Small tables with named rows and columns. After each table, cells are looked up by row and column.

busagu =
|  | faba | lizofa |
|---|---|---|
| feriva | 1.746 | 6.774 |
| lakip | 1.703 | 2.195 |
| vovukan | 3.898 | 3.893 |
| vagogo | 2.881 | 8.639 |
| mizab | 3.740 | 3.256 |
| zubemu | 3.862 | 2.157 |
| gof | 6.907 | 0.990 |
| runak | 8.470 | 4.593 |

lizofa of mizab: 3.256
faba of feriva: 1.746
lizofa of runak: 4.593
faba of vagogo: 2.881
faba of gof: 6.907
faba of zubemu: 3.862
faba of mizab: 3.740
lizofa of vagogo: 8.639
faba of runak: 8.470
lizofa of gof: 0.990
faba of vovukan: 3.898
Row with the largest lizofa: vagogo

vamigi:
cols = ket, fibo
rete: [1.72, 3.52]
kelizi: [9.15, 8.11]
doki: [8.55, 3.28]
kepabof: [4.18, 5.59]
des: [2.54, 0.68]

kelizi, fibo => 8.11
doki, ket => 8.55
des, ket => 2.54
kelizi, ket => 9.15
rete, ket => 1.72
des, fibo => 0.68
rete, fibo => 3.52
kepabof, fibo => 5.59
doki, fibo => 3.28
kepabof, ket => 4.18
Which row has the largest ket? kelizi

zizuv =
,mer,ruvub,feku,lig,lapod,tomumik,fafitad
ges,4894,5143,4795,4372,5371,5277,6144
sasag,4426,6160,4339,2768,5876,6198,7784
neduf,4042,6117,4877,4754,5443,5242,5069
bufamir,4562,5698,5201,5512,4745,5250,4030
bap,4978,5703,5567,6718,3988,4927,2192

What is the fafitad of sasag in zizuv? 7784
What is the feku of bap in zizuv? 5567
What is the tomumik of sasag in zizuv? 6198
What is the lapod of bufamir in zizuv? 4745
What is the lig of neduf in zizuv? 4754
What is the fafitad of bufamir in zizuv? 4030
What is the tomumik of neduf in zizuv? 5242
What is the feku of neduf in zizuv? 4877
What is the lapod of neduf in zizuv? 5443
What is the tomumik of ges in zizuv? 5277
What is the ruvub of bap in zizuv? 5703
What is the ruvub of neduf in zizuv? 6117
What is the tomumik of bap in zizuv? 4927
What is the feku of ges in zizuv? 4795
What is the lig of ges in zizuv? 4372
What is the fafitad of neduf in zizuv? 5069
What is the mer of sasag in zizuv? 4426
What is the ruvub of sasag in zizuv? 6160
What is the mer of bap in zizuv? 4978
What is the lapod of ges in zizuv? 5371
Row with the largest feku: bap

zemega =
|  | nenima | kar | daguraz | gote | medati | sivanur | sudibo | vos |
|---|---|---|---|---|---|---|---|---|
| tuv | 0.12 | 0.82 | 0.56 | 0.70 | 0.69 | 0.88 | 0.51 | 0.11 |
| sak | 0.54 | 0.94 | 0.55 | 0.93 | 0.87 | 0.81 | 0.83 | 0.41 |
| nufizi | 0.67 | 0.67 | 0.26 | 0.62 | 0.40 | 0.45 | 0.18 | 0.61 |
| ter | 0.96 | 0.75 | 0.40 | 0.79 | 0.68 | 0.49 | 0.68 | 0.81 |
| gaf | 0.64 | 0.30 | 0.42 | 0.31 | 0.22 | 0.29 | 0.05 | 0.74 |

sak, sivanur => 0.81
nufizi, gote => 0.62
ter, gote => 0.79
ter, sudibo => 0.68
ter, daguraz => 0.40
tuv, daguraz => 0.56
gaf, vos => 0.74
tuv, nenima => 0.12
nufizi, daguraz => 0.26
gaf, kar => 0.30
gaf, daguraz => 0.42
sak, vos => 0.41
sak, sudibo => 0.83
tuv, sudibo => 0.51
Which row has the largest gote? sak

Table tizira
        buve  rekobu  sukoto  memove  vafim  dupur  doteb   rit  fotapu
pafon   -618    -591    -602    -543    371    170   -527  -602    -588
budu    -571    -593    -587    -587   -632     -6    545  -476    -587
damo    -410    -586    -554    -567   -607   -587   -527     5     525
kuzim   -554    -588     143     407   -588   -587   -527  -620    -588
pez     -608    -601    -603    -467    560    -95   -540  -587    -587
peb     -551    -588    -559    -565   -625   -585   -386   551     -35
zuzena  -554    -588    -587    -573   -630   -585   -213   680    -320
kadenu  -583    -609    -574     -34    503   -465   -533  -602    -588
bom     -529    -574    -559    -565   -623   -585   -442   480      60
gesegu  -563    -597    -572    -620   -587    555      9  -617    -625
piz     -295    -587    -559    -543   -607   -589   -527  -257     650
mulob   -554    -514     585      19   -587   -585   -527  -671    -604
gasivo  -453     378     235    -543   -607   -585   -563  -698    -587

What is the buve of peb in tizira?
-551
What is the buve of mulob in tizira?
-554
What is the sukoto of gesegu in tizira?
-572
What is the rit of mulob in tizira?
-671
What is the rit of pez in tizira?
-587
What is the buve of budu in tizira?
-571
What is the fotapu of kadenu in tizira?
-588
What is the fotapu of gesegu in tizira?
-625
What is the memove of gasivo in tizira?
-543
What is the fotapu of mulob in tizira?
-604
What is the dupur of mulob in tizira?
-585
What is the rit of bom in tizira?
480
What is the rekobu of piz in tizira?
-587
What is the rit of peb in tizira?
551
What is the rekobu of budu in tizira?
-593

ton =
         ged  gadimef  tukedi  kotab  zar  gipita  negi
bifikid  3.0      4.2     4.3    9.2  6.0     4.7   3.6
pap      2.2      4.1     3.9    9.3  3.0     4.1   3.8
bazelu   2.9      3.7     3.8    8.6  3.7     3.9   4.4
femid    2.0      2.8     3.7    8.0  3.9     3.7   3.1
vepabo   3.8      2.3     4.6    8.3  4.6     2.8   5.9
mas      3.4      3.5     4.2    8.4  4.7     4.3   4.0
zel      2.2      2.6     3.6    9.2  5.2     4.0   2.4
kan      3.0      4.4     4.2    8.3  4.7     4.5   3.2
gubek    3.3      3.1     3.4    9.3  4.5     4.2   2.7
zomev    2.7      3.5     4.8    8.2  4.0     3.7   3.6
pepob    3.3      3.7     4.3    8.9  4.9     3.7   4.0
lilo     1.9      3.3     5.1    8.7  4.6     3.4   3.3
reliri   4.4      3.9     4.0    7.6  3.6     2.9   4.0

gadimef of reliri is 3.9
tukedi of zomev is 4.8
gipita of zel is 4.0
kotab of bifikid is 9.2
ged of pap is 2.2
zar of bifikid is 6.0
tukedi of pepob is 4.3
negi of kan is 3.2
gadimef of bazelu is 3.7
tukedi of bifikid is 4.3
kotab of gubek is 9.3
negi of zomev is 3.6
negi of bifikid is 3.6
gipita of reliri is 2.9
kotab of reliri is 7.6
tukedi of reliri is 4.0
Row with the largest zar: bifikid

rud
          gozu     ris  kifunol     kan
tuf     74.331  60.231   64.699  49.475
rok     68.602  53.386   39.757  57.287
puv     56.967  63.948   50.314  11.838
mekagu  35.122  75.082   56.524  83.954
rupufa  66.012  61.138   47.373  61.641
misulu  61.115  54.474   47.217  40.821

What is the kan of misulu in rud? 40.821
What is the ris of misulu in rud? 54.474
What is the kifunol of rok in rud? 39.757
What is the ris of tuf in rud? 60.231
What is the ris of rok in rud? 53.386
What is the gozu of puv in rud? 56.967
What is the kifunol of puv in rud? 50.314
What is the ris of mekagu in rud? 75.082
What is the kifunol of rupufa in rud? 47.373
What is the kan of rok in rud? 57.287
What is the kifunol of mekagu in rud? 56.524
What is the kan of mekagu in rud? 83.954
What is the gozu of rok in rud? 68.602
Row with the largest ris: mekagu

Table gad
columns: gafer, ketodi, kab
bomat: [78373, -45960, 59972]
gafeda: [76131, -46752, 84082]
derogi: [1407, 31035, -22181]
noradib: [29955, -1783, 41619]
mupomet: [79652, -45183, 88084]
nok: [-31302, 44463, -49099]
zuve: [-34087, 40529, -54769]
nubigab: [-1812, 11675, 24177]
vod: [-9629, 36189, -32506]
zed: [-6973, 5205, 3563]
zum: [12939, 24081, -13227]
kezifo: [38567, -8139, 27170]

gafer of zed = -6973
kab of gafeda = 84082
ketodi of derogi = 31035
ketodi of noradib = -1783
kab of kezifo = 27170
gafer of mupomet = 79652
kab of vod = -32506
gafer of nubigab = -1812
kab of bomat = 59972
gafer of derogi = 1407

Table forozi
        kem  lut  medati  sut  vof  vato  gutof  loritas
ked     109  153      37   91  106   160     49      130
naluv    18  150     221  123   72   102    104       58
satusu   51  117     135  147   53   157     39      170

satusu, gutof => 39
ked, sut => 91
satusu, kem => 51
ked, loritas => 130
naluv, loritas => 58
satusu, loritas => 170
naluv, sut => 123
satusu, lut => 117
ked, vato => 160
satusu, vato => 157
ked, lut => 153
ked, vof => 106
naluv, kem => 18
satusu, medati => 135
ked, gutof => 49
naluv, vato => 102
naluv, lut => 150
naluv, medati => 221
satusu, vof => 53
satusu, sut => 147

Table nage
	zuk	sototup	pafugid	kip	demigal
telem	169	104	204	122	85
tomuda	84	179	165	210	125
napi	134	74	82	109	61
lepub	78	152	73	212	84
mupado	216	147	227	89	191
segat	152	218	191	174	236
kolo	218	114	120	101	153

What is the zuk of telem in nage?
169
What is the kip of kolo in nage?
101
What is the pafugid of tomuda in nage?
165
What is the demigal of segat in nage?
236
What is the sototup of kolo in nage?
114
What is the pafugid of segat in nage?
191
What is the kip of segat in nage?
174
What is the pafugid of mupado in nage?
227
What is the demigal of napi in nage?
61
What is the zuk of lepub in nage?
78
What is the pafugid of kolo in nage?
120
What is the sototup of mupado in nage?
147
What is the demigal of tomuda in nage?
125

